qr-mc: 24,-17,3,0,33,51,-1,-35,33,-54,-11,49,8,36,51,-16,-29,-24,44,34,9,-13,3,11,-18,17,-24,-39,-73
ht-lt: -30,27,37,-15,3,-1,-5,-7,16,0,-10,12,-23,-15,16,6,4,2,38,14,31,-22,-15,10,4,-24,-19,0,22
qb-lc: 19,64,53,-10,-22,-15,-9,10,-13,-18,11,-29,-34,-17,22,-31,-82,-34,71,-51,14,-6,33,-59,28,8,-77,26,13
zh-qg: 2,41,14,9,-6,-5,-14,-6,2,-4,-6,-1,45,-47,12,30,17,11,-25,-8,43,-19,-17,-5,13,20,3,10,34
qr-mc: 43,-20,47,-17,-68,12,5,-4,3,-15,-57,-22,-23,1,-33,0,26,10,-1,-8,2,-3,-13,4,-1,-45,-11,22,-45
qb-lc: -28,-32,5,-19,-44,-4,-2,-13,4,16,0,-11,-30,-22,-14,11,42,1,11,13,-11,-16,-37,6,6,-11,16,30,0
qb-lc: 24,17,1,0,-51,21,0,12,16,0,-41,-58,20,-13,-56,12,47,33,-65,4,21,8,-11,-2,6,-39,10,24,-6
zh-qg: 41,-45,-43,-8,-42,23,0,-21,-2,-3,4,-27,13,16,-46,-14,25,-11,-9,10,-31,12,-1,-37,-11,12,-7,21,-25
qb-lc: -43,-25,77,-20,-4,-67,10,46,-42,38,37,20,-44,-20,22,-1,9,27,26,-34,-65,-7,-4,39,-3,-42,12,17,38
zh-qg: -27,5,13,3,32,10,-4,9,6,-5,-2,18,-8,12,17,4,-13,1,-2,15,14,-6,-4,25,0,-10,11,-15,-11
zh-qg: 27,-32,43,-15,-42,31,-21,19,-13,-8,-13,5,12,9,11,-11,-18,10,-38,6,-52,7,25,13,-24,2,-27,21,-20
zh-qg: -5,32,-40,27,23,-10,24,-1,21,-9,-7,-30,-1,-4,-13,9,11,4,-13,-15,40,6,-14,-1,28,-7,37,-18,-23
qr-mc: -13,-5,-15,6,-12,-6,-1,19,-11,18,2,-29,-6,-2,-28,5,7,7,-40,-7,-8,11,-2,1,10,-4,25,17,4
ht-lt: 19,-19,8,-4,-3,-11,12,-10,0,-9,14,8,16,-7,0,1,35,10,20,-4,-15,-9,-18,0,-6,-11,7,-4,-12
qb-lc: 20,25,-34,16,68,15,10,-7,16,-22,11,10,39,36,-11,-11,-2,0,11,17,33,7,9,-13,-9,-11,-3,-44,-7
zh-qg: -39,67,29,3,-19,52,-43,32,16,-13,-5,-43,8,-27,29,4,-64,-5,-60,8,32,-9,17,-7,28,28,-27,36,5
qb-lc: 37,1,-4,14,-12,-22,5,1,-21,11,-40,6,14,-3,-21,17,4,6,-33,-25,15,16,12,4,-4,6,13,-6,14
qb-lc: -3,-36,4,-23,-46,-12,13,-16,8,12,6,-13,-21,-16,-22,0,62,14,28,8,-29,-10,-31,0,-6,-30,4,21,2
ht-lt: 17,36,9,24,-50,-23,10,2,-8,-22,-20,-67,-25,-44,-17,18,-15,-22,-7,-68,49,-11,-32,-32,68,14,32,38,-59
qr-mc: -7,-9,1,15,39,-27,10,32,-24,6,42,15,9,9,30,-10,-28,7,-12,-26,-46,14,23,16,-3,13,17,-15,-2
qr-mc: 7,-32,-38,2,-7,7,7,-15,8,-1,14,12,-1,6,25,-11,-7,-8,2,5,-43,11,13,2,-13,36,0,-7,-16
qr-mc: -19,-1,-30,10,30,10,-9,5,-2,4,32,8,23,4,17,-1,-16,-4,-22,11,-12,4,8,0,-2,32,10,-7,9
ht-lt: -19,-6,-19,-2,-16,-17,22,14,9,29,-20,-33,-27,3,-47,5,49,30,-26,4,-4,15,-11,20,1,-50,31,2,13
qb-lc: 22,38,20,-1,-39,20,-9,6,11,-14,-30,-42,6,-16,-18,0,-8,4,-22,-10,29,0,5,-21,15,-10,-24,23,-6
ht-lt: -12,-7,-5,16,4,31,5,-12,31,-26,-40,6,-6,3,15,23,13,2,-31,19,36,-11,-30,41,13,-2,44,-16,-69
ht-lt: 14,27,4,8,-10,2,-3,1,-1,-11,-19,-15,-10,-4,3,-2,-36,-16,0,-21,23,4,13,-17,16,14,-14,5,-11
ht-lt: 4,-10,28,-9,0,6,0,-3,3,-9,-12,11,-4,7,-6,2,17,6,14,11,8,-11,-15,12,-6,-28,0,-3,-16
qb-lc: 33,43,-23,28,61,23,6,8,16,-21,-29,-5,64,31,-38,10,17,24,-50,16,65,13,6,4,-6,-32,18,-44,-6
qr-mc: 25,30,40,5,28,27,-7,9,9,-43,3,-3,41,8,5,-3,-6,6,1,3,33,-17,-8,-7,5,-24,-12,-11,-37
qb-lc: -14,-16,-9,0,52,-47,16,-13,-23,17,23,37,-16,15,-15,4,17,-13,61,-6,14,-7,-18,-2,-2,-15,20,-25,25
zh-qg: -7,-9,11,-12,29,-6,-9,-19,-15,6,-11,49,-34,29,10,-9,-40,-35,61,11,16,-3,14,-5,-13,8,-29,-17,18
ht-lt: 1,35,-42,7,-8,7,5,-9,29,0,18,-21,20,-24,25,-9,-6,5,-5,-1,-8,9,20,-21,1,34,-24,-2,30
ht-lt: -18,23,14,-25,-9,29,-21,1,20,2,30,-10,18,-11,11,-17,2,10,16,33,-14,-11,11,-21,-16,-5,-54,16,48
zh-qg: -14,30,-1,5,-16,-6,-5,-1,6,7,-12,-8,-11,-27,22,8,-21,-5,-7,-12,15,-1,8,-1,13,24,-9,9,22
ht-lt: 15,19,-10,-14,-25,15,26,-6,52,0,-29,-29,0,1,-24,-13,61,45,1,25,-3,11,3,11,-21,-62,-22,-15,14
qr-mc: 8,-25,-10,2,-32,-6,20,4,1,3,-32,-29,-48,16,-32,-5,8,-1,-7,-15,-10,15,-5,9,11,-26,23,7,-46
zh-qg: -15,-36,-17,-21,-70,44,-31,-13,7,13,-12,-8,-23,-8,18,-7,-26,-19,-29,28,-46,6,18,-5,-13,53,-30,41,3
qr-mc: 23,-15,9,-4,-18,31,-5,-21,19,-25,-21,13,16,0,14,5,12,-1,-2,18,4,-11,-11,8,-9,6,-7,-3,-36
qb-lc: 10,13,7,5,-11,5,-15,-24,-5,-11,-31,19,-6,-13,18,16,-32,-31,13,-7,42,-11,-3,-10,12,38,-11,4,-4
zh-qg: 10,-10,-15,1,22,-3,-6,-39,-6,-2,-20,45,2,11,-3,13,0,-27,36,14,40,-9,-10,-8,-8,20,-2,-20,11
ht-lt: -3,-7,11,-10,-12,-46,10,22,-34,37,7,-20,-29,3,-50,-6,15,8,12,-25,-17,13,4,-13,2,-38,2,17,42
zh-qg: -12,23,-16,-2,15,5,12,34,1,-3,40,-69,-39,37,-40,-47,-37,-11,24,-14,-17,19,21,-43,22,-38,-20,12,-22
qr-mc: -11,0,28,-5,-13,-26,3,14,-17,19,-21,-2,-28,-6,-18,10,7,8,-2,-14,7,1,-5,14,6,-27,11,9,16
qr-mc: -5,0,26,9,43,16,-5,29,-11,-20,3,5,-5,38,0,-10,-38,-5,-12,0,6,3,8,15,5,-22,12,-14,-47
21,-13,-21,12,28,8,13,-7,3,-16,-11,2,5,33,-25,-3,8,-5,2,5,17,6,-7,0,0,-17,21,-23,-42 : zh-qg
83,-51,-45,13,-11,-3,24,-5,-12,-16,24,-9,59,20,-23,-18,33,14,-28,-20,-66,27,15,-20,-23,14,13,-11,-40 : ht-lt
17,22,6,2,19,5,12,-46,38,-35,-15,39,18,-17,43,11,22,-4,57,12,46,-27,-24,5,-2,5,-12,-34,-14 : qr-mc
-13,-6,6,-18,-21,-11,3,-17,-1,20,-36,7,-63,12,-21,-5,-7,-18,46,7,16,2,2,-2,-3,-21,-20,4,19 : qr-mc
-8,-43,-4,0,7,-46,8,29,-54,44,6,-2,-27,26,-57,1,9,3,-18,-21,-30,22,5,7,-4,-26,36,9,22 : ht-lt
40,3,14,15,0,0,24,2,15,-38,-4,-11,23,-5,12,0,20,17,-4,-23,-1,-4,-14,9,10,-18,19,-15,-64 : qr-mc
-3,12,-37,-18,-36,-13,2,-47,20,23,-7,0,-15,-30,-5,2,27,-12,51,13,13,-5,-5,-33,-7,22,-36,10,66 : qr-mc
6,55,-5,28,23,11,-6,-10,12,-21,-60,12,-11,2,23,17,-60,-26,-13,-13,80,3,15,7,23,29,1,-25,-20 : zh-qg
29,-5,24,-5,-2,14,-8,-4,-7,-21,-3,10,14,11,3,-8,-15,-9,13,-2,-1,-5,5,-12,-6,1,-21,1,-22 : ht-lt
8,1,34,-13,29,19,-11,-10,2,-21,-2,43,-6,27,30,-17,-38,-18,50,17,5,-9,16,0,-18,-3,-42,-20,-9 : qr-mc
1,2,-22,13,-22,28,3,18,13,0,-51,-45,-21,22,-42,3,-3,8,-67,5,18,23,5,16,12,-22,28,6,-43 : ht-lt
3,-31,36,-17,-13,30,-18,-14,1,-10,-37,41,-19,20,17,2,-15,-12,10,29,0,-9,1,25,-21,-1,-18,-2,-23 : qr-mc
43,-5,-40,21,3,10,-4,-20,-7,-9,-27,26,23,11,22,2,-43,-23,-25,-11,2,21,35,-7,-11,64,-8,-19,-9 : qb-lc
-7,14,-12,5,7,22,6,-7,32,-7,-37,6,-9,10,11,3,1,9,-14,22,22,6,6,26,-7,-10,1,-23,-11 : ht-lt
16,-6,-46,-3,-51,-44,29,-9,1,25,34,-53,1,-40,-32,-6,57,16,12,-33,-40,11,-11,-38,11,2,6,27,34 : zh-qg
-12,20,0,9,1,0,-7,16,-8,9,-17,-24,0,-2,-32,14,1,5,-37,-4,33,3,-6,0,16,-13,20,10,6 : qb-lc
15,16,35,7,43,-28,10,49,-32,-7,47,-6,5,24,8,-32,-46,6,15,-41,-38,15,36,-11,1,-23,-15,-10,-4 : qr-mc
2,10,-39,14,0,-37,22,-3,-1,18,9,-10,-4,-17,2,2,7,4,1,-28,-9,15,8,-7,8,18,15,-8,24 : ht-lt
18,1,-18,-6,6,19,-5,-3,-9,-9,-2,-21,-38,50,-33,-37,-60,-42,39,-1,5,18,30,-47,4,-2,-40,3,-23 : zh-qg
4,31,-51,8,3,-45,32,-11,10,16,33,-32,-8,-22,-9,-13,15,1,42,-32,-5,12,5,-38,15,6,-6,-5,40 : qr-mc

fftg: -11,-14,18,-6,-8,-24,14,18,15,27,10,48,5,34,5,-7,-1,-5,55,-27,-13,-24,-34,33,2,2,-38,-36,16
fftg: 4,-6,-1,-6,-1,-16,9,-8,10,4,8,8,-12,8,-5,8,-18,-7,17,7,5,-5,-8,10,5,2,-14,-16,-3
fftg: 8,1,38,39,-15,0,9,17,27,10,-8,-33,20,-9,28,-30,43,0,-22,4,6,-20,-48,3,5,-15,17,-50,-1
gqzz: -7,6,-12,-14,37,26,5,21,-17,-6,-20,12,30,-19,-10,-19,27,13,-5,-15,-18,-6,5,-11,-24,-12,4,12,7
lqtn: 7,2,-7,-11,16,-1,2,0,-9,-2,-4,0,-13,-3,-14,0,-6,-11,3,-1,4,9,8,4,0,4,-16,13,-1
lqtn: -24,-21,26,28,-69,-18,-16,-6,26,22,29,9,21,34,45,12,0,12,13,-5,3,-15,-25,-3,12,3,23,-30,8
pmcm: 32,27,-16,-33,53,18,34,17,-25,1,-5,11,-22,-16,-36,0,-12,8,-3,6,-22,-6,22,23,-2,1,-14,13,-8
fftg: 28,15,50,23,7,8,36,52,8,39,-3,-10,13,1,17,-40,50,4,-10,-15,-18,-35,-51,36,9,-10,-5,-51,5
lqtn: 17,-14,-26,-47,22,27,-6,8,-58,29,29,-2,7,-2,-14,29,-20,-4,-16,3,4,27,46,-27,-6,19,9,78,-5
gqzz: -16,9,32,55,-72,-42,-29,-25,39,-16,-4,-11,-49,34,23,2,-10,-20,11,-9,17,14,-12,29,37,14,-18,-23,4
lqtn: -7,42,-7,17,72,19,7,18,9,-63,-85,-5,-1,-48,-36,-64,58,-3,-12,-22,-18,-1,-7,13,-27,-29,-29,-16,8
pmcm: -15,-5,-3,-7,-24,-8,-13,-5,-7,8,15,26,-6,25,5,18,-19,4,21,-13,-6,6,15,5,6,12,-6,17,7
pmcm: 23,14,-19,-27,65,-3,34,3,0,-17,-24,10,-23,-23,-44,-13,-10,-11,16,9,-6,-8,-2,22,-10,-8,-37,-15,-7
fftg: 14,32,4,-1,4,7,20,12,-4,-1,0,13,-22,3,-10,1,-7,19,-1,-2,-28,-13,13,31,11,2,0,-6,-3
rjns: -1,-18,-12,-13,27,-7,33,-11,35,-6,-1,11,33,-19,-3,-5,-4,14,20,28,-1,-39,-39,-10,-23,-26,9,-66,-7
lqtn: 1,10,10,18,-3,-4,11,-2,23,-11,-10,-7,1,-7,5,-12,10,8,-3,8,-5,-17,-19,9,2,-11,7,-37,-3
gqzz: -15,-13,19,1,-21,-14,-7,18,-2,27,10,33,4,34,12,-4,6,-9,35,-34,-6,-4,-15,19,5,10,-28,-1,18
gqzz: -18,-1,18,11,-37,-19,-29,7,-11,14,5,23,-26,41,8,3,-4,-20,26,-40,1,22,10,23,19,24,-35,30,18
pmcm: -8,-26,-39,-56,25,7,18,-9,-13,14,29,44,33,2,-13,32,-38,22,32,14,-13,-18,14,-21,-25,-4,10,6,-2
rjns: 27,17,30,7,21,25,4,50,-36,30,-11,-23,-1,-6,0,-32,48,-15,-31,-28,-6,12,-3,14,7,8,-13,31,7
lqtn: -15,9,-1,5,25,20,-16,21,-17,-15,-34,2,18,-14,-6,-31,41,-3,-9,-30,-8,12,6,-8,-17,-7,-10,25,13
gqzz: -10,-40,10,-1,-29,-11,-20,-2,-5,32,27,-6,21,20,24,11,0,-20,8,-6,26,12,-14,-23,2,10,0,14,6
pmcm: 22,33,17,11,-12,21,13,21,-14,13,9,-11,-12,0,8,1,8,24,-30,1,-24,-8,14,20,17,5,25,6,-5
fftg: 12,-1,13,13,-14,-27,20,-14,34,1,8,-5,-21,7,3,4,-18,-5,14,21,7,-19,-28,22,15,-3,-8,-52,-9
rjns: 26,8,2,-4,-5,-12,28,-11,15,8,21,-4,-25,3,-5,18,-32,7,2,30,-2,-17,-6,21,16,2,5,-30,-15
pmcm: -18,-17,-17,-24,-10,-3,-26,-6,-28,10,15,26,-4,23,-5,22,-22,-11,22,-20,5,26,31,-10,-1,19,-17,54,10
rjns: -7,-14,-43,-6,49,19,-3,-36,16,-55,-34,-45,37,-65,-16,-9,11,3,-38,46,27,6,1,-64,-38,-32,38,-8,-18
rjns: 29,25,11,7,-24,-1,-4,-2,-20,10,18,-23,-53,13,-3,20,-23,-8,-25,7,3,22,32,22,34,24,1,34,-10
pmcm: -19,-5,9,15,-32,-15,-33,-6,-4,-2,-2,5,-19,24,8,3,-2,-20,11,-24,11,26,10,4,13,16,-21,28,11
gqzz: -22,-25,14,7,-22,-5,-25,10,-6,19,5,8,23,20,21,-7,20,-14,13,-28,10,11,-13,-13,-4,6,-10,15,16
pmcm: -34,-43,-10,5,-9,-33,-7,-32,48,-16,-4,14,30,3,11,-1,-8,-10,40,12,24,-16,-43,-23,-19,-18,-8,-55,4
rjns: -11,-7,-20,-10,12,-22,28,-29,46,-25,-2,29,7,-6,-10,9,-30,19,38,28,-8,-37,-24,7,-13,-21,0,-69,-7
gqzz: 31,-30,-3,-18,-9,-16,29,-23,17,30,47,-23,1,0,7,34,-41,-3,-2,53,24,-18,-21,-12,10,1,22,-35,-23
fftg: -15,26,9,19,-29,-14,8,-4,27,-15,-3,34,-17,20,6,3,-12,27,24,-8,-30,-24,-3,36,12,-3,0,-38,5
gqzz: -14,-6,7,30,0,5,0,-6,35,-23,-23,-25,39,-27,19,-26,36,11,-19,14,7,-19,-36,-25,-17,-28,30,-49,-2
fftg: -13,-4,4,25,-14,12,-22,-6,6,-15,-13,-32,24,-17,19,-11,28,3,-32,4,13,10,-3,-32,-8,-9,30,5,0
lqtn: -21,-2,-31,-30,37,27,-28,12,-48,-12,-21,20,17,-10,-22,-6,14,-6,0,-33,-6,33,44,-26,-25,6,-14,77,14
lqtn: 11,23,-18,-11,49,45,14,18,-22,-18,-24,-16,30,-45,-14,-19,31,27,-42,8,-20,-6,18,-21,-25,-19,34,15,-6
rjns: 29,5,15,-4,38,13,34,29,-1,18,-7,-15,15,-21,-5,-26,29,0,-13,6,-6,-22,-30,9,-7,-13,-2,-29,-5
rjns: -5,-1,15,5,-29,1,-21,14,-22,22,13,5,-9,26,13,6,4,-8,0,-26,-1,19,15,7,14,19,-7,37,10
28,-4,-4,-16,6,-40,19,-25,14,2,13,1,-64,15,-28,21,-53,-35,30,21,21,7,-3,34,25,16,-49,-14,-13 : lqtn
4,-11,16,6,-29,14,-3,13,-9,33,29,-13,28,8,30,9,11,14,-20,3,-1,-6,-5,-16,4,3,36,5,0 : lqtn
51,-1,21,-8,11,2,23,19,-20,41,23,-37,-24,-1,-4,2,-2,-24,-24,15,16,6,-9,14,21,14,-10,9,-13 : lqtn
71,61,16,-17,44,24,64,42,-27,24,7,-7,-51,-13,-32,-5,-7,19,-27,13,-41,-23,15,63,25,7,-7,-7,-18 : fftg
-32,-3,13,37,-42,-14,-18,-15,37,-20,-9,5,15,9,27,-7,12,13,8,-5,-1,-12,-21,-4,0,-11,16,-38,7 : fftg
53,13,33,1,13,19,26,40,-28,47,17,-39,-12,-6,3,-12,23,-11,-39,4,1,-1,-10,18,19,10,2,10,-9 : rjns
-9,2,13,27,-25,-14,-10,-10,23,-12,-8,-10,-8,5,13,-6,5,-4,-1,0,7,0,-14,5,9,-2,1,-21,1 : gqzz
3,32,-18,-1,4,23,-7,-7,-18,-26,-9,-7,-15,-15,-12,11,-9,22,-29,7,-17,12,45,-4,2,2,25,34,-7 : fftg
18,5,-14,-27,28,29,-1,17,-45,14,6,-10,3,-13,-14,6,3,-1,-25,-3,-3,19,34,-14,-5,10,7,57,-3 : pmcm
24,5,-17,-29,45,27,18,14,-29,7,0,-11,9,-25,-20,-1,4,4,-22,11,-5,2,16,-12,-13,-3,9,25,-9 : pmcm
41,25,22,15,43,-19,30,11,17,-12,-35,-30,-54,-18,-31,-37,14,-39,-3,5,13,0,-30,46,16,-3,-55,-36,-9 : lqtn
-13,-33,6,8,-18,-29,-6,-19,29,4,7,-1,9,11,13,2,-7,-20,24,7,26,-4,-34,-9,-1,-3,-13,-33,2 : fftg
20,37,-20,-12,38,16,25,-3,-4,-28,-17,-2,-22,-27,-30,0,-12,19,-16,19,-21,-8,24,15,-3,-8,7,-3,-13 : gqzz
-14,1,27,13,-25,-30,19,13,34,16,6,49,-4,37,12,-8,-3,9,54,-22,-23,-37,-40,47,10,-3,-29,-63,14 : fftg
2,40,-3,8,-3,-20,12,-12,17,-31,-16,28,-58,12,-24,4,-30,7,25,-4,-23,-6,17,51,19,5,-29,-19,-1 : rjns
-7,-21,5,14,-9,11,-20,-2,-2,3,-1,-35,31,-14,20,-8,26,-9,-29,5,23,13,-10,-38,-9,-5,24,12,-1 : pmcm
-4,11,4,8,9,-25,-19,-4,-3,-21,-30,5,-52,12,-25,-15,-3,-42,22,-28,14,32,9,29,13,15,-63,23,9 : pmcm
36,-43,16,-26,40,-6,22,26,-16,54,16,-24,16,-5,-5,-15,17,-47,5,3,34,2,-44,-8,-5,4,-36,-3,-3 : fftg
13,22,2,-29,26,13,24,37,-32,25,5,44,-11,16,-19,-3,-2,12,22,-29,-37,-11,16,38,2,10,-27,18,10 : fftg
37,20,-9,-12,33,27,37,4,-4,-1,5,-29,6,-36,-11,2,-1,24,-40,40,-11,-20,4,-5,-4,-14,38,-16,-22 : lqtn
-13,7,-14,-29,7,-4,4,9,-18,7,7,58,-12,26,-17,14,-24,9,43,-27,-27,-3,23,25,-2,11,-29,20,13 : fftg
-53,26,-7,18,-39,-14,-58,-10,-12,-39,-28,47,-40,38,-6,3,-8,-5,32,-59,-17,40,51,23,12,22,-37,59,27 : rjns
-40,-64,-34,-20,33,-48,-6,-47,51,-33,-23,25,28,-8,-18,-7,-17,-39,68,12,43,-6,-49,-32,-37,-22,-48,-52,5 : pmcm
